Below are the code and all the weights of a small trained network. Each question names an input and a class and asks about switching units off, where a switched-off unit gives its printed mean instead of its output.

import numpy as np


def w(rows, s, z=0):
    codes = np.array(rows[::2]) - 128.0
    scale = np.full(codes.shape[1], s)
    scale[-1] = z or s
    return codes * scale


def f(y):
    return y / 2 * (1 + np.tanh(0.7978845608 * (y + 0.044715 * y**3)))


def log_softmax(a):
    a = a - a.max(-1, keepdims=True)
    return a - np.log(np.exp(a).sum(-1, keepdims=True))


def net(x, mask):
    res = np.array(x, float).reshape(1, 6) / 4 @ E
    y = f(res @ A[0][:, :-1].T + A[0][:, -1])
    res = res + np.where(mask, y, B[0][:, -1]) @ B[0][:, :-1]
    return log_softmax(res[-1] @ U[:, :-1].T + U[:, -1])


A, B = {}, {}
E = w([
[58,93,74,191,86,141],'x0',
[10,138,177,55,160,155],'x1',
[113,69,55,79,87,80],'x2',
[175,1,114,133,148,205],'x3',
[139,103,205,139,178,136],'x4',
[112,110,222,111,21,160],'x5',
],0.0089)
A[0] = w([
[100,167,227,127,120,165,209],'N0',
[66,60,147,50,104,252,213],'N1',
[196,113,81,198,92,121,124],'N2',
[198,141,87,168,13,90,134],'N3',
[186,218,171,91,236,97,75],'N4',
[15,129,54,44,82,104,111],'N5',
[103,33,187,62,110,204,171],'N6',
[41,158,80,47,104,89,170],'N7',
[126,99,56,163,198,152,1],'N8',
[118,49,159,57,100,195,135],'N9',
[111,130,70,93,77,162,126],'N10',
[75,167,215,152,70,188,147],'N11',
[75,172,226,149,85,136,98],'N12',
[96,205,254,145,99,120,82],'N13',
[72,128,115,74,63,203,95],'N14',
[186,212,134,93,221,125,134],'N15',
[106,216,222,143,127,68,207],'N16',
[131,37,123,167,204,173,160],'N17',
[151,15,133,124,172,212,168],'N18',
[55,170,207,119,94,223,131],'N19',
[229,122,93,204,11,91,72],'N20',
[188,218,142,87,209,84,137],'N21',
[182,223,157,115,236,80,118],'N22',
[10,164,59,41,80,139,144],'N23',
[155,10,199,74,128,177,40],'N24',
[95,141,48,97,72,40,168],'N25',
[154,79,48,157,140,138,222],'N26',
[123,98,72,192,245,156,13],'N27',
[138,81,30,201,173,138,130],'N28',
[200,133,71,166,104,146,144],'N29',
[125,110,84,170,245,181,129],'N30',
],0.0074,0.0024)
B[0] = w([
[120,181,175,69,102,151,226],'N0',
[172,159,193,179,159,73,251],'N1',
[155,129,93,146,105,196,212],'N2',
[168,155,70,102,105,139,229],'N3',
[151,125,126,53,195,157,224],'N4',
[122,129,105,164,168,34,232],'N5',
[178,118,197,141,111,95,243],'N6',
[93,117,92,137,168,25,224],'N7',
[75,103,130,155,113,145,178],'N8',
[165,121,169,141,116,93,214],'N9',
[167,149,104,195,156,89,162],'N10',
[101,223,158,124,57,146,227],'N11',
[79,210,140,100,77,165,214],'N12',
[66,194,141,72,94,194,234],'N13',
[148,182,147,158,151,82,184],'N14',
[156,88,126,38,206,186,212],'N15',
[50,161,110,34,121,171,243],'N16',
[109,56,165,146,113,152,222],'N17',
[145,23,186,154,94,143,253],'N18',
[123,215,169,138,116,140,234],'N19',
[208,173,52,128,82,176,249],'N20',
[154,114,103,64,194,157,221],'N21',
[143,112,125,61,186,169,231],'N22',
[104,159,121,184,181,2,241],'N23',
[208,67,214,88,65,97,230],'N24',
[117,98,56,122,133,79,225],'N25',
[112,64,96,175,66,175,221],'N26',
[42,105,155,151,135,159,201],'N27',
[83,89,104,212,104,186,227],'N28',
[147,129,101,138,111,195,202],'N29',
[64,72,176,172,168,177,208],'N30',
],0.0078,0.0067)
U = w([
[169,130,146,35,255,170,124],'0',
[128,198,187,178,165,63,93],'1',
[57,225,170,90,69,162,153],'2',
[84,120,112,102,130,76,251],'3',
[219,72,235,130,88,114,117],'4',
[217,138,34,148,72,176,151],'5',
[89,115,52,147,170,29,51],'6',
[63,70,139,192,131,194,113],'7',
],0.0088,0.0034)

Each question gives the input, the list of numbers given to net, and the class t.
The units are the neurons (one row each of A and B). Each row of codes is followed by its name. A weight is (code - 128) times the scale printed after its matrix; where a second scale follows, it is the last column's (A, B and U).
mask holds one flag per neuron, in row order. A switched-off neuron (its flag False) gives its mean, the last column of its row in B, instead of its output. The means were averaged over made-up inputs and are rounded, as every weight is.
A unit's drop is (log p(t) with every unit on - log p(t) with that unit switched off) / (log p(t) with every unit on - log p(t) with every unit switched off).
The circuit of an input: a set's keep is (log p(t) with only the set's units on - log p(t) with every unit switched off) / (log p(t) with every unit on - log p(t) with every unit switched off). Starting from the 12 units with the biggest drops (on a tie, the unit counted first), units are removed one at a time, each time the one whose removal leaves the highest keep (on an exact tie, the one counted first), for as long as the keep stays at least 0.8.
circuit, biggest first: the units of the circuit, biggest drop first
k most important neurons: the k neurons with the biggest drops, biggest first
drop when u is switched off: that unit's drop, to one decimal
input [2,-2,7,-1,2,-8], class 7: circuit, biggest first => [N28, N27]
input [-7,4,7,-8,1,2], class 6: circuit, biggest first => [N7, N23]
input [-5,4,-8,8,7,-2], class 4: circuit, biggest first => [N24]
input [-4,5,-6,-2,-1,-1], class 0: 2 most important neurons => [N15, N4]
input [8,5,-5,-8,-8,-1], class 6: 3 most important neurons => [N23, N7, N5]
input [0,-6,-3,2,0,-5], class 7: circuit, biggest first => [N30, N28]
input [5,-7,-1,1,2,-6], class 7: circuit, biggest first => [N27, N28]
input [0,-7,2,0,8,5], class 5: circuit, biggest first => [N20, N1]
input [3,6,8,-6,4,7], class 1: circuit, biggest first => [N23, N1]
input [-4,7,-7,-8,6,-3], class 0: 3 most important neurons => [N4, N15, N22]
input [-8,2,-7,5,-3,8], class 2: 2 most important neurons => [N13, N11]
input [-8,-5,5,5,-5,5], class 5: 2 most important neurons => [N20, N3]
input [-7,5,3,-6,-7,-8], class 0: 2 most important neurons => [N15, N22]
input [4,-5,3,-7,-3,6], class 5: circuit, biggest first => [N20]
input [6,6,-2,-6,-3,-2], class 6: drop when N7 is switched off => 0.2
input [-6,-6,6,-3,5,5], class 5: drop when N20 is switched off => 0.1
input [-1,1,-4,-2,-8,-7], class 0: drop when N15 is switched off => 0.2
